Below is a small trained network, with its code and all its weights. Each question gives an input and a class and asks what happens when units are switched off, that is, made to give their printed mean instead of their output.

import numpy as np


def w(rows, s, z=0):
    codes = np.array(rows[::2]) - 128.0
    scale = np.full(codes.shape[1], s)
    scale[-1] = z or s
    return codes * scale


def norm(h):
    return h / np.sqrt((h * h).mean(-1, keepdims=True) + 1e-5)


def f(y):
    return y / 2 * (1 + np.tanh(0.7978845608 * (y + 0.044715 * y**3)))


def log_softmax(a):
    a = a - a.max(-1, keepdims=True)
    return a - np.log(np.exp(a).sum(-1, keepdims=True))


def net(x, mask):
    res = np.array(x, float).reshape(1, 3) / 4 @ E
    u = 0
    for l in range(2):
        y = f(norm(res) @ A[l][:, :-1].T + A[l][:, -1])
        res = res + np.where(mask[u : u + 6], y, B[l][:, -1]) @ B[l][:, :-1]
        u += 6
    return log_softmax(norm(res)[-1] @ U[:, :-1].T + U[:, -1])


A, B = {}, {}
E = w([
[169,127,146,156,123,88,108,236,35,149,110],'x0',
[75,171,138,87,186,172,124,119,74,54,194],'x1',
[86,105,73,112,5,135,143,181,189,116,176],'x2',
],0.014)
A[0] = w([
[104,107,156,142,154,114,133,46,133,117,92,4],'L0N0',
[91,115,83,140,57,81,164,209,166,170,190,230],'L0N1',
[53,158,50,42,117,200,145,116,168,68,229,96],'L0N2',
[177,97,86,162,106,81,191,131,193,199,81,38],'L0N3',
[168,132,161,126,105,97,149,153,125,148,100,75],'L0N4',
[2,176,109,82,126,190,181,79,188,76,166,98],'L0N5',
],0.014,0.0045)
B[0] = w([
[121,163,100,117,132,180,86,227,165,226,78,164],'L0N0',
[17,47,178,129,129,201,128,173,121,160,103,243],'L0N1',
[62,5,53,172,132,136,217,58,164,58,142,248],'L0N2',
[174,162,140,178,61,31,75,117,155,128,108,206],'L0N3',
[135,123,52,119,173,173,36,126,109,126,123,159],'L0N4',
[84,5,76,47,112,125,204,22,132,26,131,245],'L0N5',
],0.013,0.017)
A[1] = w([
[206,113,99,71,145,45,158,47,149,119,65,91],'L1N0',
[198,125,206,65,186,197,185,16,148,93,101,122],'L1N1',
[69,212,166,81,174,179,175,178,45,121,199,168],'L1N2',
[254,214,43,180,131,12,167,99,203,196,115,2],'L1N3',
[175,142,205,123,154,56,120,101,67,65,152,37],'L1N4',
[97,41,136,191,62,97,186,174,218,181,97,91],'L1N5',
],0.0097,0.01)
B[1] = w([
[132,172,48,187,104,71,54,160,147,172,131,164],'L1N0',
[70,98,194,169,132,168,103,174,166,156,139,192],'L1N1',
[159,120,70,104,105,78,179,89,113,66,165,186],'L1N2',
[169,155,34,118,111,180,137,7,205,66,198,168],'L1N3',
[128,132,186,88,174,129,133,27,184,112,89,140],'L1N4',
[131,161,220,151,115,133,137,89,130,100,156,255],'L1N5',
],0.017,0.0097)
U = w([
[75,134,245,212,53,82,55,185,186,228,67,124],'0',
[150,125,85,106,202,124,66,217,36,197,61,138],'1',
[38,24,140,88,126,175,227,78,163,46,199,181],'2',
[202,192,164,135,101,93,238,226,182,141,205,2],'3',
[80,159,135,54,199,222,111,165,253,232,74,100],'4',
[239,236,108,53,177,31,185,18,93,56,179,126],'5',
[153,129,42,50,23,13,203,225,69,60,211,94],'6',
[232,189,40,184,94,47,34,59,206,180,85,94],'7',
],0.019,0.022)

Each question gives the input, the list of numbers given to net, and the class t.
The units are the neurons (one row each of A and B). Each row of codes is followed by its name. A weight is (code - 128) times the scale printed after its matrix; where a second scale follows, it is the last column's (A, B and U).
mask holds one flag per neuron, layer by layer. A switched-off neuron (its flag False) gives its mean, the last column of its row in B, instead of its output. The means were averaged over made-up inputs and are rounded, as every weight is.
A unit's drop is (log p(t) with every unit on - log p(t) with that unit switched off) / (log p(t) with every unit on - log p(t) with every unit switched off).
The circuit of an input: a set's keep is (log p(t) with only the set's units on - log p(t) with every unit switched off) / (log p(t) with every unit on - log p(t) with every unit switched off). Starting from all 12 units, units are removed one at a time, each time the one whose removal leaves the highest keep (on an exact tie, the one counted first), for as long as the keep stays at least 0.8.
circuit, biggest first: the units of the circuit, biggest drop first
unit that matters most: the unit with the biggest drop
top k neurons: the k neurons with the biggest drops, biggest first
top k neurons in layer l: the k neurons of layer l with the biggest drops, biggest first
drop when u is switched off: that unit's drop, to one decimal
input [5,-2,8], class 0: unit that matters most	L0N5
input [3,7,-4], class 5: circuit, biggest first	(L0N2, L0N1)
input [0,5,-7], class 5: top 4 neurons	(L0N5, L0N2, L1N2, L0N1)
input [8,8,0], class 5: circuit, biggest first	(L0N1, L0N2)
input [-5,2,-7], class 4: circuit, biggest first	(L0N2, L0N0)
input [2,-3,-8], class 1: top 2 neurons in layer 0	(L0N3, L0N5)
input [3,8,-7], class 5: top 2 neurons	(L0N2, L0N5)
input [-1,-1,-1], class 7: top 2 neurons	(L0N1, L1N3)
input [8,1,-7], class 5: top 4 neurons in layer 0	(L0N1, L0N2, L0N5, L0N0)
input [-1,-2,-7], class 4: top 2 neurons in layer 0	(L0N3, L0N0)
input [5,-1,0], class 1: top 3 neurons in layer 0	(L0N2, L0N4, L0N5)
input [4,4,-7], class 5: top 3 neurons in layer 0	(L0N2, L0N5, L0N1)
input [6,7,-8], class 5: top 2 neurons in layer 0	(L0N2, L0N5)
input [1,-7,-1], class 7: unit that matters most	L0N3
input [-3,3,-8], class 4: top 2 neurons	(L1N1, L0N0)
input [1,0,-1], class 5: top 2 neurons in layer 1	(L1N1, L1N0)
input [4,5,-5], class 5: drop when L0N5 is switched off	0.6
input [5,3,-8], class 5: drop when L0N1 is switched off	0.1
input [6,-6,-8], class 7: drop when L0N1 is switched off	0.7
input [-1,-8,-1], class 7: circuit, biggest first	(L0N3)
